Below are the code and all the weights of a small trained network. Each question names an input and a target symbol and asks about switching units off, where a switched-off unit gives its printed mean instead of its output.

import numpy as np


def w(rows, s, z=0):
    codes = np.array(rows[::2]) - 128.0
    scale = np.full(codes.shape[1], s)
    scale[-1] = z or s
    return codes * scale


def norm(h):
    return h / np.sqrt((h * h).mean(-1, keepdims=True) + 1e-5)


def f(y):
    return np.maximum(y, 0)


def softmax(a):
    e = np.exp(a - a.max(-1, keepdims=True))
    return e / e.sum(-1, keepdims=True)


def log_softmax(a):
    a = a - a.max(-1, keepdims=True)
    return a - np.log(np.exp(a).sum(-1, keepdims=True))


def net(x, mask):
    ids = ['ΛΠαεζηξ'.index(c) for c in x.split()]
    T = len(ids)
    res = E[ids] + P[:T]
    u = 0
    for l in range(2):
        r = norm(res)
        for j in range(2):
            rows = slice(2 * j, 2 * j + 2)
            q, k, v = (r @ M[l][rows].T for M in (Q, K, V))
            z = softmax(np.where(np.tri(T) > 0, q @ k.T / 2**0.5, -1e9)) @ v
            o = O[l][rows]
            res = res + np.where(mask[u + j], z, o[:, -1]) @ o[:, :-1]
        u += 2
        y = f(norm(res) @ A[l][:, :-1].T + A[l][:, -1])
        res = res + np.where(mask[u : u + 12], y, B[l][:, -1]) @ B[l][:, :-1]
        u += 12
    return log_softmax(norm(res)[-1] @ U[:, :-1].T + U[:, -1])


Q, K, V, O, A, B = {}, {}, {}, {}, {}, {}
E = w([
[119,47,97,150,65,203,163],'Λ',
[107,46,75,153,157,51,198],'Π',
[60,152,95,87,152,5,174],'α',
[160,24,230,133,110,88,58],'ε',
[188,72,140,139,18,117,192],'ζ',
[189,187,91,48,231,183,13],'η',
[159,142,130,97,39,42,197],'ξ',
],0.014)
P = w([
[148,5,163,146,144,79,105],'0',
[191,127,96,105,165,129,167],'1',
[97,55,155,149,118,89,92],'2',
[153,116,102,57,141,129,158],'3',
[74,93,104,128,72,101,108],'4',
[99,97,133,64,133,156,175],'5',
[146,124,89,199,133,101,119],'6',
[130,108,167,62,151,162,182],'7',
[120,161,99,198,82,114,82],'8',
[112,154,205,147,151,161,175],'9',
[226,152,134,122,146,121,102],'10',
],0.019)
Q[0] = w([
[144,48,144,74,61,124,163],'0.h1',
[109,193,135,123,153,154,121],'0.h1',
[70,117,74,118,64,130,82],'0.h2',
[104,84,209,2,162,175,239],'0.h2',
],0.029)
K[0] = w([
[110,145,197,164,88,118,233],'0.h1',
[159,144,159,136,139,186,61],'0.h1',
[182,59,74,15,130,110,129],'0.h2',
[134,139,26,231,48,69,3],'0.h2',
],0.025)
V[0] = w([
[110,176,113,114,159,168,40],'0.h1',
[191,131,130,116,115,127,60],'0.h1',
[62,176,119,85,224,40,108],'0.h2',
[163,142,160,132,53,6,208],'0.h2',
],0.021)
O[0] = w([
[151,103,191,57,190,193,158,9],'0.h1',
[115,74,129,114,195,143,171,131],'0.h1',
[161,113,235,215,109,215,224,121],'0.h2',
[130,120,80,237,245,172,110,235],'0.h2',
],0.012,0.014)
A[0] = w([
[134,208,228,117,49,198,185,164],'0.n1',
[78,168,127,230,150,97,127,2],'0.n2',
[183,244,146,93,34,118,239,41],'0.n3',
[78,112,68,153,80,106,104,133],'0.n4',
[115,49,107,129,208,83,191,176],'0.n5',
[132,220,53,99,163,196,144,173],'0.n6',
[117,165,113,189,130,50,134,60],'0.n7',
[182,164,111,123,207,170,138,123],'0.n8',
[139,110,191,142,94,129,9,132],'0.n9',
[128,173,97,143,76,239,115,83],'0.n10',
[77,112,242,182,99,37,39,79],'0.n11',
[64,186,185,150,131,149,148,116],'0.n12',
],0.014,0.0046)
B[0] = w([
[174,166,44,163,207,13,80,222],'0.n1',
[177,252,158,170,84,100,127,243],'0.n2',
[59,145,3,191,178,178,176,212],'0.n3',
[159,144,141,13,83,95,93,255],'0.n4',
[145,104,117,106,15,195,140,221],'0.n5',
[171,92,140,164,91,163,78,190],'0.n6',
[118,182,86,172,99,208,58,242],'0.n7',
[102,131,117,45,94,170,162,199],'0.n8',
[131,166,109,141,70,81,106,157],'0.n9',
[109,148,127,126,53,121,119,146],'0.n10',
[118,115,82,66,116,218,215,197],'0.n11',
[192,114,107,110,145,83,164,147],'0.n12',
],0.019,0.0097)
Q[1] = w([
[39,164,178,159,134,72,125],'1.h1',
[137,184,5,188,8,77,220],'1.h1',
[89,66,98,177,54,48,117],'1.h2',
[69,96,163,151,144,106,97],'1.h2',
],0.021)
K[1] = w([
[236,116,221,129,129,125,54],'1.h1',
[92,149,184,46,254,232,73],'1.h1',
[119,226,54,186,61,58,93],'1.h2',
[142,115,125,63,186,159,72],'1.h2',
],0.019)
V[1] = w([
[48,108,70,207,49,47,176],'1.h1',
[254,67,195,147,117,103,44],'1.h1',
[77,84,187,136,128,103,186],'1.h2',
[91,191,217,181,86,138,110],'1.h2',
],0.019)
O[1] = w([
[72,191,179,156,147,90,76,79],'1.h1',
[110,7,126,125,119,199,149,97],'1.h1',
[137,186,78,164,124,68,107,6],'1.h2',
[207,132,96,118,142,140,143,110],'1.h2',
],0.015,0.016)
A[1] = w([
[117,87,148,80,91,3,115,98],'1.n1',
[121,136,81,246,205,173,166,53],'1.n2',
[181,173,198,163,94,206,189,45],'1.n3',
[22,23,136,132,121,169,168,131],'1.n4',
[101,130,152,223,118,147,76,148],'1.n5',
[84,157,179,96,191,76,137,254],'1.n6',
[161,115,130,174,120,118,65,176],'1.n7',
[133,107,150,122,163,82,143,111],'1.n8',
[117,230,151,146,73,70,126,197],'1.n9',
[118,122,71,148,155,81,152,95],'1.n10',
[90,121,75,54,119,138,68,158],'1.n11',
[138,44,124,91,92,229,149,212],'1.n12',
],0.02,0.0029)
B[1] = w([
[123,220,107,2,141,137,153,165],'1.n1',
[247,63,204,46,123,138,95,239],'1.n2',
[24,180,100,149,97,16,123,228],'1.n3',
[70,69,232,159,72,180,112,175],'1.n4',
[140,178,101,107,193,107,156,214],'1.n5',
[199,92,36,170,83,176,153,186],'1.n6',
[75,138,112,126,122,126,165,206],'1.n7',
[124,127,82,137,165,120,182,136],'1.n8',
[96,19,173,110,160,213,152,235],'1.n9',
[165,80,143,133,138,131,123,174],'1.n10',
[157,76,178,196,159,64,159,250],'1.n11',
[165,8,108,136,96,194,142,255],'1.n12',
],0.024,0.012)
U = w([
[87,166,141,20,79,63,85,104],'Λ',
[32,245,98,172,45,149,146,169],'Π',
[167,186,223,201,108,48,203,66],'α',
[116,42,174,154,44,163,152,156],'ε',
[85,117,71,227,170,38,74,16],'ζ',
[154,131,28,142,116,132,253,5],'η',
[192,226,70,117,139,198,110,250],'ξ',
],0.0069,0.0021)

Each question gives the input, a string of symbols that net reads in full, and the target symbol t.
The units are the heads (2 rows each of Q, K, V and O) and the neurons (one row each of A and B). Each row of codes is followed by its name. A weight is (code - 128) times the scale printed after its matrix; where a second scale follows, it is the last column's (O, A, B and U).
mask holds one flag per unit, layer by layer, with each layer's heads first. A switched-off unit (its flag False) gives its mean, the last column of its rows in O or B, instead of its output. The means were averaged over made-up inputs and are rounded, as every weight is.
A unit's drop is (log p(t) with every unit on - log p(t) with that unit switched off) / (log p(t) with every unit on - log p(t) with every unit switched off).
The circuit of an input: a set's keep is (log p(t) with only the set's units on - log p(t) with every unit switched off) / (log p(t) with every unit on - log p(t) with every unit switched off). Starting from the 12 units with the biggest drops (on a tie, the unit counted first), units are removed one at a time, each time the one whose removal leaves the highest keep (on an exact tie, the one counted first), for as long as the keep stays at least 0.8.
circuit, biggest first: the units of the circuit, biggest drop first
most important unit: the unit with the biggest drop
k most important neurons: the k neurons with the biggest drops, biggest first
top k neurons in layer l: the k neurons of layer l with the biggest drops, biggest first
input η Λ α η, target α: circuit, biggest first : (0.h2, 1.h1, 0.n3)
input ε η η Λ ξ ξ ζ Π α η ε, target η: top 3 neurons in layer 0 : (0.n1, 0.n8, 0.n3)
input η Π η, target Π: circuit, biggest first : (0.h2, 1.h1, 0.n3, 1.n2)
input η Π η ξ ξ α, target ξ: top 2 neurons in layer 0 : (0.n2, 0.n8)
input ξ η ε ξ Π α η, target α: circuit, biggest first : (0.h2, 1.h1, 1.n3, 0.h1)
input η ζ η Λ η ξ η ζ α, target ζ: circuit, biggest first : (0.h2)
input ξ ξ ξ Λ α Λ ζ α, target ζ: circuit, biggest first : (0.h2, 1.n11)
input ζ η η α α, target α: top 2 neurons in layer 1 : (1.n3, 1.n2)
input ξ η Π Π ξ Λ ζ η α ε, target α: circuit, biggest first : (0.h2, 1.n3)
input η α Π Π Π α η ε, target η: circuit, biggest first : (0.n1, 0.h2, 0.n3)
input Π η Π α ζ η, target ζ: circuit, biggest first : (0.h2, 1.n11)
input ε ξ η Λ ξ ζ η Π ζ, target Π: top 2 neurons in layer 1 : (1.n3, 1.n2)
input η Λ η, target Λ: top 2 neurons in layer 0 : (0.n3, 0.n1)
input ε Π ξ η ε Λ η, target Λ: circuit, biggest first : (0.h2)
input Π ζ Π ξ η α η ξ α Λ, target α: circuit, biggest first : (0.h2, 1.n3, 1.n2, 1.n9)
input Π ε η α ξ ξ η Λ ξ, target Λ: top 2 neurons in layer 1 : (1.n1, 1.n6)
input Λ ξ ζ ε α Π, target α: top 2 neurons in layer 1 : (1.n2, 1.n3)
input Π η η, target η: top 3 neurons in layer 0 : (0.n1, 0.n11, 0.n4)
input α ξ η Π ζ η, target ζ: top 2 neurons in layer 0 : (0.n3, 0.n2)
input η η Π Π, target Π: 2 most important neurons : (0.n7, 0.n3)
input Π ξ α α, target α: top 2 neurons in layer 1 : (1.n2, 1.n3)
input Π Λ η ξ ξ α ζ Π Λ, target Π: most important unit : 0.h2
